After every row comes roughly how far along a hidden order it lies, from 0 to 15.
[ -6  -5  -6  -9  -4  -4   2   9   6  12  10   7  19   3   4  -3 -10 -16
 -10 -22 -16  -6  -6 -19 -13  -4   0]
0
[-16  -5  -1   0  31  18   8   1  -4 -11 -16 -11  -6  -8  11  10  12  10
  20  13   8   1   1 -19 -23 -17 -20]
7
[ -4  -1  -1  -1   8   2   4  13   2   5   2  -6 -11 -15 -25 -12 -25 -30
   6   7   4   2  11  25  33   7  13]
4
[-14  -1  12  20  12  -8 -16 -10  -3  19  33  13  13  -3 -23 -30 -27 -12
  25  26   4   0  -3   6  25  -6  -4]
13
[ -6  -3  -2  -1   4   3   4  12   4   4   4  -7  -6 -10 -24 -14 -23 -32
  -1  -2  -1   3   7  20  22   4  12]
4
[ -2  -2   2  11   0   0  -1  -1  -8 -16 -13  -7   8   7  42  13  10  -1
  10  -7 -17  -7 -13 -24  -5   8  16]
9
[ -8  -5  -5   7   4   6   4   2  -3 -13 -18 -13   0   3   3   7  16  26
  17  26   9   1  -3 -20 -28 -11 -17]
8
[-14  -2   3  11  24  14   3   3  -4   0   0 -13 -12  -6   4   0  10   9
  22  18  11   5   5   1 -12 -21 -22]
7
[ -9  -3   1   6  25  12   2  -3  -5 -11 -16  -9  -1   2  25  14  12  11
  14  -3  -4  -6 -12 -28 -25  -5   4]
9
[  1  -5  -7  -1   2  11   5   4  -2 -19 -29 -11 -14  -5   5  15  17  22
  16  24   4  -2  -5 -25 -32  -5 -12]
8
[ -5  -4  -4  -1 -16 -12  -2   8   3  15  17   6   1   1 -10 -13 -19 -20
 -16 -20 -10  -2  -3   4   7   1   4]
1
[-20  -6  -2  -1  20  14   6   5   1   7  -2  -8 -17 -18 -29 -17  -5   0
   9  12  14   8  12  23  29   2   0]
5
[  2   0   0  10  -2 -16  -9  -6  -6  -9   7  15  19  11  15  -3 -36 -40
 -13  11   9   3   6  -9 -25   0   2]
12
[-11  -4  -1   8  25  11   0  -4  -6 -13 -15  -6   5   7  20  12  17  11
   8  -4 -13  -6 -13 -27  -7  -4  13]
9
[ -9  -4  -4  -4   0   6   4   9   4  10   4  -3  -9 -14 -31 -13 -23 -21
  -5   1  -2   3   4  15  19   6  11]
3
[ -9  -3   0   9  22   5  -1  -6  -8 -15 -15  -5   6  12  40  14  15   5
   6 -14 -17  -8 -13 -21   5  10  18]
9
[ -1  -1   2   2  18   4   2   6  -8 -12 -18 -11   3  -2  29  12   6   2
  20  10  -4  -4  -9 -28 -29 -10  -6]
8
[  1  -3  -7  -7 -15  -7   6  10   2   4  16   5  -2  -2 -16  -6 -23 -35
 -17 -21 -13  -5  -4  -4   1   7  10]
1
[-11  -3   0   0   0   2   1  12   2  14  11  -1  -1 -12 -13 -19 -26 -32
  -6 -13  -8   1   7  21  22   0  13]
3
[-12   1  10   6  23  -9  -5   2   6  12  19   6  11 -28 -53  -2  12   1
  17 -29 -14   0   6   0 -28 -14  -3]
15
[  0  -6  -5  -1  -2   4   3  10   0  -6 -17 -12 -21 -11 -16  -1   1  12
  13  23  13   5   8   8   4   2  -9]
6
[  1  -3  -3   7   1  -3  -3  -3  -8 -16 -18   0   6   8  39  17  14  13
   1  -7 -19  -9 -12 -17  11  12  18]
10
[ -9  -4  -2   7   8   9   3   3  -2  -3 -13 -10 -15   2   1  -1   9  14
  15  26  11   5   5   3 -11 -13 -19]
7
[-14  -4   3  10  25   4  -6 -14  -6  -4  12  10  21  13  24  -1 -18 -36
 -22 -18   5   7  17  14  -3 -11  -8]
12
[ -6  -1   7  16   8 -13 -13  -9  -2  14  22  15  16  -1 -23 -23 -32 -13
  21  32   5  -2  -6  -5  14   0   1]
13
[ -2  -5  -2  13  -2  -5  -6  -9  -9 -11  -6   4   5  18  30  12  11  11
 -15 -22 -15  -6   0  24  32  15   7]
10
[-11  -3   6  13  11  -8 -12 -12  -1  10  21  17  14   1 -32 -26 -24  -9
  21  33  10   1  -7  -3   9   2   0]
13
[ -9  -2   5  13  10  -8 -12 -10  -1   6  21  13  19  -1 -26 -20 -25  -7
  24  34   7  -1  -6  -2   9   2  -2]
13
[ 10  -4  -8   0  -6  -5   4   1  -3 -28 -34  -7  -5   9  31  24  20  24
   7  13  -8  -9 -18 -43 -32   8  11]
9
[-14  -1   9  17  30   8  -8 -11 -10   3   2   6  19  11  46   2  -4 -29
 -13 -43 -17   0   9  36  36  -5  -1]
11
[ -7  -2   1   5   6   6   4   9   0  -4  -8 -10 -16 -14 -13  -7  -4  -6
  14  22  11   6   9  21  14  -3  -5]
6
[ -5  -1  -4   1  -2   0   2  10   1   2   5  -3 -17 -11 -36 -12 -23 -21
   1   4   2   3   7  27  25   8  10]
4
[ -9  -1   9  16   6 -18 -10  -3   3  13  24  11   7 -16 -47 -17   0  12
  24  -3 -14  -3   5  15   1 -13 -12]
14
[-10  -5  -5  -9   2   1   3   7   4  10  14   7  11   1   3  -4 -20 -23
 -15 -31 -15  -6  -7 -15  -9  -5  -2]
0
[-10   0   8  16  22  -1  -9 -10  -7   6  20  12  24  15  37  -8 -26 -45
 -17 -15   5   8  15  13  -3 -15  -7]
12
[ -5   1   8  16  13  -6 -10  -9  -8   2  16  11  25  11  27  -8 -35 -49
 -12  -1   6   7  12  12  -5 -14  -3]
12
[  1  -5  -8  -5  -7   0  10  12  -1  -9 -14  -9 -17 -13 -40  -2 -16  -5
   2  16   6   2   9  17  14  11  14]
5
[ -5  -3  -6  -5   5   5   6  12   2  -5 -14  -9 -11 -17 -39  -6  -4 -10
   8  17   7   3  10  17  13   7   5]
5
[  1  -1  -2   1  20   5   5   6  -4 -18 -21 -10  -1  -5  25  12   6   4
  26  19   2  -2  -6 -30 -31 -15  -8]
8
[-17  -1   6  15  39  14  -1  -4  -9  -3  -1  -5  14   4  53  12  10 -11
  12 -24 -21  -5  -9 -13   7  -5  18]
9
[ -8  -3   5  13   7  -8 -10 -12  -3   7  16  14  16   7  -4 -19 -34 -23
   9  27  15   3  -4 -13  -8  -1   9]
13
[ -8  -2   8  11 -12 -18  -9   0   4  13  16   5 -15 -16 -32   4  29  10
  -7 -15   0   2   3 -12 -15  -5   7]
15
[-18  -3   0   1  11   8   2   9   3  20  22   3   6  -5  -7 -18 -26 -35
 -13 -30 -11   2   1  10  20  -6   6]
2
[-13  -4  -4  -8   3   2   2   7   2  11  15   6  12   2   8  -7 -13 -29
 -12 -29 -14  -4  -9 -13 -10  -8  -1]
0
[  5  -1  -2   4  -3  -1   2   8  -3 -16 -20 -14  -7  -4  11   6   7   2
  20  28   5   0   3  -7 -20 -12 -16]
7
[ -5  -5  -6  -7  -8   1   3  10   3   7   7   1  -9  -7 -33 -12 -23 -19
 -11 -19  -2   0   4  15  20   7   6]
3
[-19  -4   4   6  10  -3  -5  -5   5  11  16   5  -3 -22 -49  -1  18  22
   6 -21  -9   2   5 -12 -27 -10  -6]
15
[ -9  -1   8  14  20  -3 -12  -7  -5  10  23  12  24   4   3 -20 -35 -43
   3  22  15   4  -1 -10  -2  -3   8]
13
[-25  -9  -5  -2   4  16   6   3   5  12  14   2  -9 -10 -33 -11 -13  -7
 -15 -12   3   3   5  20  21   6   9]
3
[ -6   0   6  15   8  -8 -10  -9  -5   6  16  11  23  10   7 -14 -36 -37
  -3  17  16   5   2 -13 -13  -2   6]
12
[ -8  -3  -3  -5   3   5   5   9   2   2  -4 -10 -13 -17 -27 -14 -16 -10
   6   2   9   4  10  25  22   4   6]
5
[ -5  -4  -7  -2  13   6   6   4  -2 -15 -22 -13 -11  -5   2  11  11  16
  21  25  11   1   0 -13 -24  -9 -13]
7
[-13  -1   2   3  17   6   3  11   2  16  14  -5  -8 -16 -16 -21 -26 -36
   3 -10   1   4  12  32  33  -1  10]
4
[ -8  -3   1  16   9  -6 -11 -14  -8   6  19  15  15  13  17  -9 -29 -34
 -16   6  12   8  10   3 -10  -8   2]
12
[ -9  -4  -6  -5  -5   5   6  11   3   3   3  -6 -12 -12 -34 -13 -17  -9
  -3  11   4   3   8  25  21  12  16]
4
[ -7  -1  -2  -2   2   3   4  12   3  10   9  -1  -3 -11 -22 -17 -26 -31
  -3 -18  -3   3   7  19  34   3  14]
3
[-20  -2   5   3  11   6  -2   5   0  24  29   6  13  -1  18 -17 -19 -30
 -14 -35 -15   0  -4   2   4 -17  -1]
0
[ -5   1   8   2  14 -10  -3   8   7  12   6  -4  -7 -27 -17  17  21  -9
  -7 -32  -5   1   1 -26 -34  -3  12]
15
[ -9  -4  -3  -4  25  13   9  10   2   0 -16 -13 -13 -18 -16  -6  -5  -4
  14  17   9   4  10  11   5  -3  -4]
6
[ -6  -3  -3  -5  13   3   5  12   4   8   3  -2  -5 -12 -24 -14 -26 -26
  -9 -11  -2   1   7  23  12   6  14]
3
[ -6  -2   4  15  13   2  -5 -11 -10  -6   0   7  16  16  43   7  -4 -15
 -19 -36 -17  -1   8  39  28   2  -4]
11
[-12  -3   4   8  24   6  -3  -5  -8  -9  -6  -1  13  11  38   9  11  -1
  -3 -28 -21  -7  -6   4  17  10  16]
10
[  0  -3   1   6  11   2   0   1  -7 -18 -18  -6   4   7  36  18   6  -1
  13  -3 -13  -8 -14 -31 -18   4  15]
9
[ -3  -3  -1  -3  20   5   5   9  -2 -13 -21 -14  -5  -5   9   4   2  -2
  23  16   5   1   2 -16 -20 -14 -13]
7
[-10  -5  -5  -6  13  10  10  11   4 -13 -16 -14 -11 -16 -26  -3  -6  -4
   5  19  11   3   9  16   3  12  -1]
5
[ -3  -3  -3   3  14   8   5   4  -4 -19 -26 -12  -1   1  23  16  15   6
  18  13  -3  -4 -12 -36 -29  -9  -3]
8
[-15   0  11  13  -5 -16 -10   1   4  21  22   3 -11 -25 -23  10  21   5
  -2 -27  -1   4   4 -12 -14  -9   6]
15
[-19  -2  10  15  10 -11 -11  -7   3  20  28   7  -5 -20 -42 -12  17  22
  11 -18 -10   2   8  13  -2 -15  -5]
14
[ -6  -5  -6   0  10   5   6   8   0  -9 -15 -14 -18  -8  -6   5   6  20
  15  24  14   3  14  10  -3  -4 -14]
6
[ -8  -2   2   3  30  11   5   4  -5  -8 -22 -13   0  -5  22   8   3  -1
  23   9   6  -2  -4 -23 -31 -19 -16]
8
[-14  -4  -3   4  24  14   5   1  -4 -11 -21 -12  -7  -2  11   9  18  17
  22  24   7   1  -4 -23 -35 -19 -14]
8
[ -8  -5  -6  -4  15   8   6   9   2  -7 -15 -13 -15 -15 -25  -1  -3  -2
  10  17  11   4   9  22  14   5   3]
5
